Below are the code and all the weights of a small trained network. Each question names an input and a target symbol and asks about switching units off, where a switched-off unit gives its printed mean instead of its output.

import numpy as np


def w(rows, s, z=0):
    codes = np.array(rows[::2]) - 128.0
    scale = np.full(codes.shape[1], s)
    scale[-1] = z or s
    return codes * scale


def f(y):
    return np.maximum(y, 0)


def softmax(a):
    e = np.exp(a - a.max(-1, keepdims=True))
    return e / e.sum(-1, keepdims=True)


def log_softmax(a):
    a = a - a.max(-1, keepdims=True)
    return a - np.log(np.exp(a).sum(-1, keepdims=True))


def net(x, mask):
    ids = ['Φαβγδλμπτω'.index(c) for c in x.split()]
    T = len(ids)
    res = E[ids] + P[:T]
    u = 0
    for l in range(2):
        r = res
        for j in range(2):
            rows = slice(3 * j, 3 * j + 3)
            q, k, v = (r @ M[l][rows].T for M in (Q, K, V))
            z = softmax(np.where(np.tri(T) > 0, q @ k.T / 3**0.5, -1e9)) @ v
            o = O[l][rows]
            res = res + np.where(mask[u + j], z, o[:, -1]) @ o[:, :-1]
        u += 2
        y = f(res @ A[l][:, :-1].T + A[l][:, -1])
        res = res + np.where(mask[u : u + 16], y, B[l][:, -1]) @ B[l][:, :-1]
        u += 16
    return log_softmax(res[-1] @ U[:, :-1].T + U[:, -1])


Q, K, V, O, A, B = {}, {}, {}, {}, {}, {}
E = w([
[201,137,56,116],'Φ',
[163,91,92,73],'α',
[104,98,41,98],'β',
[119,49,254,19],'γ',
[196,142,179,106],'δ',
[217,175,132,143],'λ',
[129,144,42,151],'μ',
[105,109,122,102],'π',
[100,147,159,131],'τ',
[165,186,65,190],'ω',
],0.0067)
P = w([
[125,167,146,120],'0',
[180,111,120,106],'1',
[3,144,69,62],'2',
[161,38,114,148],'3',
[14,158,65,52],'4',
[113,123,197,177],'5',
],0.012)
Q[0] = w([
[175,156,142,216],'L0H1',
[52,169,131,34],'L0H1',
[106,139,139,151],'L0H1',
[69,183,2,166],'L0H2',
[6,146,86,53],'L0H2',
[13,70,250,37],'L0H2',
],0.0094)
K[0] = w([
[67,212,102,104],'L0H1',
[155,62,82,137],'L0H1',
[119,131,93,135],'L0H1',
[69,167,59,202],'L0H2',
[40,180,96,92],'L0H2',
[81,126,205,9],'L0H2',
],0.011)
V[0] = w([
[80,254,160,192],'L0H1',
[159,19,111,108],'L0H1',
[120,191,134,160],'L0H1',
[202,105,25,98],'L0H2',
[59,184,109,51],'L0H2',
[177,66,150,158],'L0H2',
],0.0053)
O[0] = w([
[145,253,143,81,40],'L0H1',
[101,24,119,160,174],'L0H1',
[145,183,128,80,91],'L0H1',
[166,97,120,37,170],'L0H2',
[16,137,135,124,254],'L0H2',
[178,119,119,130,62],'L0H2',
],0.0056,0.0025)
A[0] = w([
[159,115,209,102,192],'L0N1',
[151,122,106,187,254],'L0N2',
[104,221,150,70,168],'L0N3',
[94,136,125,198,183],'L0N4',
[105,112,62,13,202],'L0N5',
[158,114,78,96,227],'L0N6',
[151,112,254,135,206],'L0N7',
[115,175,132,101,139],'L0N8',
[72,119,141,209,126],'L0N9',
[165,118,80,138,116],'L0N10',
[127,162,222,105,94],'L0N11',
[103,99,189,91,81],'L0N12',
[83,137,66,90,200],'L0N13',
[167,120,181,68,166],'L0N14',
[144,185,130,181,214],'L0N15',
[124,99,161,196,132],'L0N16',
],0.0094,0.0043)
B[0] = w([
[96,78,218,211,172],'L0N1',
[195,66,106,29,177],'L0N2',
[28,220,87,112,178],'L0N3',
[221,81,183,69,160],'L0N4',
[91,150,220,8,254],'L0N5',
[162,116,179,65,194],'L0N6',
[77,66,184,219,181],'L0N7',
[72,165,112,89,152],'L0N8',
[253,73,166,34,161],'L0N9',
[161,180,140,111,147],'L0N10',
[95,158,185,211,146],'L0N11',
[91,169,61,41,154],'L0N12',
[49,127,132,36,224],'L0N13',
[113,132,227,173,164],'L0N14',
[169,153,144,80,155],'L0N15',
[116,51,87,165,148],'L0N16',
],0.0056,0.0081)
Q[1] = w([
[17,92,93,114],'L1H1',
[109,147,135,208],'L1H1',
[75,114,59,208],'L1H1',
[232,118,107,54],'L1H2',
[114,50,177,109],'L1H2',
[3,83,166,44],'L1H2',
],0.0069)
K[1] = w([
[148,23,150,181],'L1H1',
[91,153,229,124],'L1H1',
[140,131,254,182],'L1H1',
[137,184,111,164],'L1H2',
[163,72,134,191],'L1H2',
[152,66,73,133],'L1H2',
],0.0092)
V[1] = w([
[161,172,37,120],'L1H1',
[50,102,143,184],'L1H1',
[116,105,87,59],'L1H1',
[141,136,176,254],'L1H2',
[80,115,49,95],'L1H2',
[51,107,205,114],'L1H2',
],0.01)
O[1] = w([
[131,204,180,152,18],'L1H1',
[60,136,2,106,76],'L1H1',
[130,92,160,228,242],'L1H1',
[188,210,69,51,67],'L1H2',
[40,118,117,188,48],'L1H2',
[136,2,55,72,254],'L1H2',
],0.0079,0.0076)
A[1] = w([
[81,152,110,140,144],'L1N1',
[114,115,162,83,213],'L1N2',
[88,148,143,153,94],'L1N3',
[112,140,164,108,162],'L1N4',
[104,121,169,145,174],'L1N5',
[83,157,146,149,96],'L1N6',
[127,249,163,103,63],'L1N7',
[78,157,113,134,119],'L1N8',
[168,99,94,105,147],'L1N9',
[123,131,156,95,158],'L1N10',
[109,134,151,98,214],'L1N11',
[131,109,136,104,152],'L1N12',
[68,117,108,126,136],'L1N13',
[180,140,154,124,119],'L1N14',
[83,191,111,106,253],'L1N15',
[113,182,59,93,91],'L1N16',
],0.015,0.0067)
B[1] = w([
[66,154,128,100,141],'L1N1',
[143,137,106,163,250],'L1N2',
[120,83,214,72,144],'L1N3',
[181,138,132,153,178],'L1N4',
[140,92,104,109,186],'L1N5',
[125,112,214,91,148],'L1N6',
[109,113,75,233,146],'L1N7',
[48,178,156,96,144],'L1N8',
[125,135,179,158,198],'L1N9',
[170,127,140,168,189],'L1N10',
[164,129,113,159,200],'L1N11',
[132,156,127,156,197],'L1N12',
[74,79,70,117,183],'L1N13',
[51,84,96,116,150],'L1N14',
[104,250,131,111,170],'L1N15',
[200,136,169,55,157],'L1N16',
],0.012,0.022)
U = w([
[243,103,208,149,192],'Φ',
[128,84,25,192,250],'α',
[13,55,117,107,4],'β',
[137,99,81,19,88],'γ',
[213,185,180,59,35],'δ',
[162,185,25,193,64],'λ',
[81,143,255,37,63],'μ',
[13,144,2,154,138],'π',
[68,186,112,65,202],'τ',
[67,185,157,187,49],'ω',
],0.0071,0.0042)

Each question gives the input, a string of symbols that net reads in full, and the target symbol t.
The units are the heads (3 rows each of Q, K, V and O) and the neurons (one row each of A and B). Each row of codes is followed by its name. A weight is (code - 128) times the scale printed after its matrix; where a second scale follows, it is the last column's (O, A, B and U).
mask holds one flag per unit, layer by layer, with each layer's heads first. A switched-off unit (its flag False) gives its mean, the last column of its rows in O or B, instead of its output. The means were averaged over made-up inputs and are rounded, as every weight is.
A unit's drop is (log p(t) with every unit on - log p(t) with that unit switched off) / (log p(t) with every unit on - log p(t) with every unit switched off).
The circuit of an input: a set's keep is (log p(t) with only the set's units on - log p(t) with every unit switched off) / (log p(t) with every unit on - log p(t) with every unit switched off). Starting from the 12 units with the biggest drops (on a tie, the unit counted first), units are removed one at a time, each time the one whose removal leaves the highest keep (on an exact tie, the one counted first), for as long as the keep stays at least 0.8.
circuit, biggest first: the units of the circuit, biggest drop first
top k neurons: the k neurons with the biggest drops, biggest first
top k neurons in layer l: the k neurons of layer l with the biggest drops, biggest first
which heads matter: for each layer, one digit per head in row order, 1 if its drop is at least 0.15 and else 0, layers parted by /
input μ β π, target β: circuit, biggest first => L1H2; L1N13; L1N3
input γ μ γ γ ω, target γ: top neuron => L1N16
input μ μ β Φ α, target Φ: which heads matter => 11 / 11
input δ μ μ γ γ, target γ: top 4 neurons => L1N16; L0N7; L0N1; L1N13
input δ π β α μ, target α: which heads matter => 10 / 10
input π Φ γ β β, target β: circuit, biggest first => L1H2; L1N13; L1N3; L0H2
input μ λ τ γ β, target γ: which heads matter => 10 / 11
input β μ β, target μ: top 2 neurons in layer 1 => L1N6; L1N3
input ω ω δ, target ω: which heads matter => 00 / 11
input β π λ, target π: which heads matter => 00 / 01
input γ ω μ π δ, target π: which heads matter => 10 / 00
input ω β γ, target β: which heads matter => 10 / 01
input μ μ γ, target μ: top 2 neurons => L1N6; L1N3
input ω δ π, target δ: which heads matter => 11 / 01
input τ Φ λ γ π, target γ: top 2 neurons => L1N16; L0N7
input γ ω Φ β ω, target β: which heads matter => 10 / 01
input α λ π, target λ: top neuron => L1N7
input τ ω ω, target ω: which heads matter => 01 / 11
input π β μ ω γ, target ω: top 3 neurons => L1N7; L0N5; L0N13
input γ γ α, target γ: top 2 neurons => L1N16; L1N13
input Φ α δ, target α: which heads matter => 10 / 11
input β π π, target π: top 2 neurons => L1N13; L0N13
input β β λ γ λ, target γ: which heads matter => 11 / 11
input γ π μ Φ γ, target Φ: top neuron in layer 0 => L0N2
input ω Φ π δ Φ, target δ: top 2 neurons in layer 1 => L1N16; L1N15
input γ γ γ λ τ, target λ: top 2 neurons => L1N7; L0N5
input ω γ γ α α, target α: top 2 neurons => L0N3; L0N6
input α Φ δ δ γ, target δ: top 3 neurons => L0N5; L1N16; L0N13
